Here is a tiny trained network, its code and every weight. The questions are about switching its units off for an input and a class, where a switched-off unit gives its printed mean instead of its output.

import numpy as np


def w(rows, s, z=0):
    codes = np.array(rows[::2]) - 128.0
    scale = np.full(codes.shape[1], s)
    scale[-1] = z or s
    return codes * scale


def norm(h):
    return h / np.sqrt((h * h).mean(-1, keepdims=True) + 1e-5)


def f(y):
    return np.maximum(y, 0)


def log_softmax(a):
    a = a - a.max(-1, keepdims=True)
    return a - np.log(np.exp(a).sum(-1, keepdims=True))


def net(x, mask):
    res = np.array(x, float).reshape(1, 6) / 4 @ E
    u = 0
    for l in range(4):
        y = f(norm(res) @ A[l][:, :-1].T + A[l][:, -1])
        res = res + np.where(mask[u : u + 4], y, B[l][:, -1]) @ B[l][:, :-1]
        u += 4
    return log_softmax(norm(res)[-1] @ U[:, :-1].T + U[:, -1])


A, B = {}, {}
E = w([
[139,145,133,142,132,120,116,127],'x0',
[179,135,169,77,105,30,208,46],'x1',
[133,143,150,122,113,162,143,135],'x2',
[211,202,30,101,167,196,172,67],'x3',
[2,252,142,84,202,117,89,48],'x4',
[141,160,113,164,158,75,102,126],'x5',
],0.0076)
A[0] = w([
[50,79,236,199,128,77,135,172,27],'L0N0',
[108,101,97,166,98,119,126,112,35],'L0N1',
[219,182,222,1,113,24,161,145,4],'L0N2',
[59,132,158,58,218,129,97,86,9],'L0N3',
],0.0068,0.0025)
B[0] = w([
[85,86,23,64,2,173,72,83,255],'L0N0',
[153,96,63,119,152,146,217,172,135],'L0N1',
[127,79,66,43,213,104,82,163,228],'L0N2',
[114,231,118,187,200,172,225,130,227],'L0N3',
],0.0074,0.0045)
A[1] = w([
[180,130,195,114,33,126,128,162,136],'L1N0',
[92,181,2,123,108,127,142,159,180],'L1N1',
[111,116,137,170,116,150,100,33,4],'L1N2',
[158,81,100,75,146,141,40,112,167],'L1N3',
],0.0072,0.0021)
B[1] = w([
[227,166,129,182,195,61,97,118,177],'L1N0',
[130,116,70,163,66,220,58,118,254],'L1N1',
[106,66,199,2,164,108,231,48,135],'L1N2',
[135,60,52,145,211,234,194,115,209],'L1N3',
],0.0072,0.0058)
A[2] = w([
[76,100,180,104,78,75,69,169,152],'L2N0',
[144,130,125,25,156,2,182,91,91],'L2N1',
[88,198,191,157,218,130,140,106,94],'L2N2',
[127,139,152,126,152,153,80,193,7],'L2N3',
],0.0098,0.0017)
B[2] = w([
[238,248,110,107,93,134,111,46,200],'L2N0',
[114,110,191,86,120,193,65,193,252],'L2N1',
[145,97,173,116,136,77,172,130,247],'L2N2',
[136,118,138,109,132,112,62,177,172],'L2N3',
],0.013,0.0042)
A[3] = w([
[187,87,94,146,90,135,159,156,115],'L3N0',
[178,171,80,68,109,146,120,81,252],'L3N1',
[9,167,135,105,123,164,145,70,100],'L3N2',
[48,117,127,186,162,176,77,177,14],'L3N3',
],0.012,0.0013)
B[3] = w([
[71,244,156,102,209,8,191,90,244],'L3N0',
[53,70,105,214,11,186,87,71,255],'L3N1',
[216,151,95,122,139,11,165,167,240],'L3N2',
[145,91,226,73,147,168,107,130,222],'L3N3',
],0.011,0.0079)
U = w([
[104,115,78,191,36,127,110,47,255],'0',
[169,157,118,145,188,6,205,183,51],'1',
[110,65,157,94,140,194,77,224,61],'2',
],0.012,0.0013)

Each question gives the input, the list of numbers given to net, and the class t.
The units are the neurons (one row each of A and B). Each row of codes is followed by its name. A weight is (code - 128) times the scale printed after its matrix; where a second scale follows, it is the last column's (A, B and U).
mask holds one flag per neuron, layer by layer. A switched-off neuron (its flag False) gives its mean, the last column of its row in B, instead of its output. The means were averaged over made-up inputs and are rounded, as every weight is.
A unit's drop is (log p(t) with every unit on - log p(t) with that unit switched off) / (log p(t) with every unit on - log p(t) with every unit switched off).
The circuit of an input: a set's keep is (log p(t) with only the set's units on - log p(t) with every unit switched off) / (log p(t) with every unit on - log p(t) with every unit switched off). Starting from the 12 units with the biggest drops (on a tie, the unit counted first), units are removed one at a time, each time the one whose removal leaves the highest keep (on an exact tie, the one counted first), for as long as the keep stays at least 0.8.
units of the circuit, in order: the units of the circuit, biggest drop first
unit that matters most: the unit with the biggest drop
top k neurons: the k neurons with the biggest drops, biggest first
k most important neurons of layer l: the k neurons of layer l with the biggest drops, biggest first
drop when u is switched off: that unit's drop, to one decimal
input [-1,0,2,6,7,-2], class 1: unit that matters most -> L3N2
input [-6,7,-3,-8,-1,4], class 0: units of the circuit, in order -> (L2N0 L3N1)
input [0,-7,-3,2,-7,8], class 1: top 3 neurons -> (L3N0 L2N1 L3N1)
input [0,-5,3,3,4,7], class 2: top 4 neurons -> (L3N3 L1N1 L3N0 L2N0)
input [-2,8,1,0,7,-5], class 2: top 4 neurons -> (L2N1 L0N2 L3N0 L1N3)
input [4,-8,6,-8,-2,-2], class 0: units of the circuit, in order -> (L2N0 L2N1)
input [-4,7,2,-4,-4,-6], class 2: units of the circuit, in order -> (L2N1 L0N2)
input [-7,8,-5,-6,3,8], class 2: top 2 neurons -> (L2N1 L0N2)
input [6,-5,1,-3,6,7], class 1: top 2 neurons -> (L3N2 L2N1)
input [-5,-4,3,-4,-1,4], class 0: top 3 neurons -> (L2N1 L0N2 L2N0)
input [7,8,-3,-7,-6,-4], class 2: top 2 neurons -> (L2N1 L1N1)
input [-8,7,3,4,-5,-2], class 2: top 2 neurons -> (L2N1 L0N0)
input [-8,-8,-3,-8,-7,3], class 0: 2 most important neurons of layer 3 -> (L3N2 L3N0)
input [-1,1,0,-4,-8,-5], class 1: units of the circuit, in order -> (L3N0)
input [-7,6,2,7,-3,4], class 0: 2 most important neurons of layer 3 -> (L3N1 L3N3)
input [-8,8,-6,-7,5,-3], class 2: 2 most important neurons of layer 0 -> (L0N2 L0N3)
input [-5,1,3,-4,-8,0], class 1: top 2 neurons -> (L3N0 L1N0)
input [8,-5,0,-2,3,4], class 2: top 2 neurons -> (L3N3 L3N0)
input [8,4,-6,-5,-4,8], class 0: 2 most important neurons of layer 2 -> (L2N0 L2N2)
input [1,-2,4,-1,3,-5], class 1: units of the circuit, in order -> (L3N2)
input [0,-4,-6,-5,0,-4], class 0: 2 most important neurons of layer 2 -> (L2N0 L2N1)
input [3,8,-6,2,-4,5], class 2: drop when L2N1 is switched off -> 0.9
input [-4,6,7,-3,-3,3], class 2: drop when L1N1 is switched off -> 0.0
